Below is a small trained network, with its code and all its weights. Each question gives an input and a target symbol and asks what happens when units are switched off, that is, made to give their printed mean instead of their output.

import numpy as np


def w(rows, s, z=0):
    codes = np.array(rows[::2]) - 128.0
    scale = np.full(codes.shape[1], s)
    scale[-1] = z or s
    return codes * scale


def f(y):
    return y / 2 * (1 + np.tanh(0.7978845608 * (y + 0.044715 * y**3)))


def softmax(a):
    e = np.exp(a - a.max(-1, keepdims=True))
    return e / e.sum(-1, keepdims=True)


def log_softmax(a):
    a = a - a.max(-1, keepdims=True)
    return a - np.log(np.exp(a).sum(-1, keepdims=True))


def net(x, mask):
    ids = ['αγηλξπτφ'.index(c) for c in x.split()]
    T = len(ids)
    res = E[ids] + P[:T]
    u = 0
    for l in range(2):
        q, k, v = (res @ M[l].T for M in (Q, K, V))
        z = softmax(np.where(np.tri(T) > 0, q @ k.T / 2**0.5, -1e9)) @ v
        res = res + np.where(mask[u], z, O[l][:, -1]) @ O[l][:, :-1]
        u += 1
        y = f(res @ A[l][:, :-1].T + A[l][:, -1])
        res = res + np.where(mask[u : u + 8], y, B[l][:, -1]) @ B[l][:, :-1]
        u += 8
    return log_softmax(res[-1] @ U[:, :-1].T + U[:, -1])


Q, K, V, O, A, B = {}, {}, {}, {}, {}, {}
E = w([
[150,62,201,199],'α',
[159,56,178,206],'γ',
[61,138,114,65],'η',
[87,136,99,208],'λ',
[80,131,167,181],'ξ',
[58,36,110,119],'π',
[253,49,101,197],'τ',
[61,102,68,9],'φ',
],0.017)
P = w([
[179,138,179,91],'0',
[124,125,129,131],'1',
[111,133,132,107],'2',
[129,128,131,111],'3',
[135,127,126,106],'4',
[166,91,113,159],'5',
[162,112,119,129],'6',
[132,254,179,91],'7',
[171,118,145,121],'8',
[178,113,141,119],'9',
[177,115,119,120],'10',
[172,126,105,116],'11',
],0.015)
Q[0] = w([
[82,1,101,150],'L0H1',
[158,86,171,80],'L0H1',
],0.0083)
K[0] = w([
[98,158,187,54],'L0H1',
[255,230,171,160],'L0H1',
],0.0092)
V[0] = w([
[137,220,142,236],'L0H1',
[205,57,2,104],'L0H1',
],0.0074)
O[0] = w([
[211,130,2,177,68],'L0H1',
[177,198,100,102,2],'L0H1',
],0.009,0.0027)
A[0] = w([
[40,174,1,137,254],'L0N1',
[147,102,169,187,62],'L0N2',
[145,153,147,241,82],'L0N3',
[154,177,61,200,228],'L0N4',
[226,99,221,167,75],'L0N5',
[36,70,129,192,146],'L0N6',
[239,57,108,42,162],'L0N7',
[160,240,137,156,77],'L0N8',
],0.0088,0.0064)
B[0] = w([
[182,117,181,165,195],'L0N1',
[70,149,112,141,177],'L0N2',
[177,143,88,103,181],'L0N3',
[129,63,191,28,171],'L0N4',
[115,215,110,78,238],'L0N5',
[102,143,193,97,254],'L0N6',
[93,130,100,47,200],'L0N7',
[98,1,72,126,130],'L0N8',
],0.0086,0.0068)
Q[1] = w([
[112,78,117,131],'L1H1',
[148,104,255,42],'L1H1',
],0.0065)
K[1] = w([
[221,88,170,73],'L1H1',
[114,40,105,2],'L1H1',
],0.0094)
V[1] = w([
[93,9,73,139],'L1H1',
[105,139,3,105],'L1H1',
],0.011)
O[1] = w([
[7,68,98,61,144],'L1H1',
[191,167,143,75,2],'L1H1',
],0.017,0.0051)
A[1] = w([
[58,194,185,85,146],'L1N1',
[160,86,92,176,252],'L1N2',
[197,43,192,112,117],'L1N3',
[106,146,140,204,131],'L1N4',
[74,68,80,254,134],'L1N5',
[229,214,112,179,163],'L1N6',
[71,102,103,102,3],'L1N7',
[122,33,132,115,17],'L1N8',
],0.0087,0.0035)
B[1] = w([
[164,167,83,124,206],'L1N1',
[129,1,134,99,140],'L1N2',
[131,217,27,151,155],'L1N3',
[54,83,125,55,183],'L1N4',
[140,146,119,211,247],'L1N5',
[116,94,213,174,171],'L1N6',
[122,191,154,157,183],'L1N7',
[191,204,137,147,177],'L1N8',
],0.0092,0.012)
U = w([
[165,89,167,89,23],'α',
[199,173,124,141,22],'γ',
[131,139,134,80,157],'η',
[176,135,51,143,148],'λ',
[139,87,109,121,254],'ξ',
[140,254,41,162,110],'π',
[173,177,107,91,118],'τ',
[68,205,185,24,76],'φ',
],0.009,0.005)

Each question gives the input, a string of symbols that net reads in full, and the target symbol t.
The units are the heads (2 rows each of Q, K, V and O) and the neurons (one row each of A and B). Each row of codes is followed by its name. A weight is (code - 128) times the scale printed after its matrix; where a second scale follows, it is the last column's (O, A, B and U).
mask holds one flag per unit, layer by layer, with each layer's heads first. A switched-off unit (its flag False) gives its mean, the last column of its rows in O or B, instead of its output. The means were averaged over made-up inputs and are rounded, as every weight is.
A unit's drop is (log p(t) with every unit on - log p(t) with that unit switched off) / (log p(t) with every unit on - log p(t) with every unit switched off).
The circuit of an input: a set's keep is (log p(t) with only the set's units on - log p(t) with every unit switched off) / (log p(t) with every unit on - log p(t) with every unit switched off). Starting from the 12 units with the biggest drops (on a tie, the unit counted first), units are removed one at a time, each time the one whose removal leaves the highest keep (on an exact tie, the one counted first), for as long as the keep stays at least 0.8.
units of the circuit, in order: the units of the circuit, biggest drop first
most important unit: the unit with the biggest drop
top k neurons: the k neurons with the biggest drops, biggest first
k most important neurons of layer l: the k neurons of layer l with the biggest drops, biggest first
input η τ α ξ ξ λ α π, target ξ: most important unit -> L0H1
input π φ ξ ξ λ, target ξ: units of the circuit, in order -> L1H1; L0N5; L0N1
input ξ π π η τ, target φ: units of the circuit, in order -> L0N7; L1H1; L0N5
input τ φ α γ π α, target γ: units of the circuit, in order -> L1H1; L0H1
input ξ τ π ξ η α ξ η λ φ λ, target φ: units of the circuit, in order -> L1H1; L0H1; L1N5
input τ π π φ λ λ, target γ: top 4 neurons -> L0N7; L0N5; L0N4; L1N6
input τ ξ γ, target γ: units of the circuit, in order -> L1H1; L0N5; L0N7
input ξ ξ ξ α λ α π ξ, target π: 3 most important neurons of layer 1 -> L1N5; L1N7; L1N8
input η η η γ ξ ξ λ, target ξ: units of the circuit, in order -> L1H1; L0H1; L1N2; L0N5
input τ ξ η π π η ξ ξ η, target γ: 4 most important neurons of layer 0 -> L0N7; L0N5; L0N4; L0N1
input η ξ α ξ γ π γ π π η, target π: 3 most important neurons of layer 1 -> L1N5; L1N7; L1N8
input τ λ ξ ξ η, target γ: top 4 neurons -> L0N7; L0N5; L0N1; L1N6
input ξ τ γ ξ γ, target φ: top 2 neurons -> L0N7; L0N4
input α ξ ξ α η τ α π φ τ α, target φ: top 2 neurons -> L1N5; L0N7
input ξ ξ ξ ξ α τ, target φ: most important unit -> L0N4
input η φ π ξ η, target π: top 4 neurons -> L0N5; L0N1; L1N1; L0N6
input ξ τ ξ π, target φ: 3 most important neurons of layer 0 -> L0N4; L0N6; L0N7
input ξ φ γ π π, target π: 3 most important neurons of layer 0 -> L0N1; L0N5; L0N3
input η α γ η τ α ξ α, target ξ: top 3 neurons -> L0N8; L0N6; L1N8
input γ λ ξ ξ γ π α π, target π: top 2 neurons -> L1N5; L1N7
input ξ φ λ, target φ: units of the circuit, in order -> L0H1
input τ α η α, target γ: 2 most important neurons of layer 0 -> L0N5; L0N7
input ξ η τ α, target φ: 2 most important neurons of layer 0 -> L0N7; L0N6
input π ξ α π γ, target π: top 2 neurons -> L0N5; L1N5
input γ ξ π ξ ξ η π τ α ξ τ, target τ: 2 most important neurons of layer 0 -> L0N4; L0N7
input ξ λ τ π, target φ: 2 most important neurons of layer 0 -> L0N6; L0N7
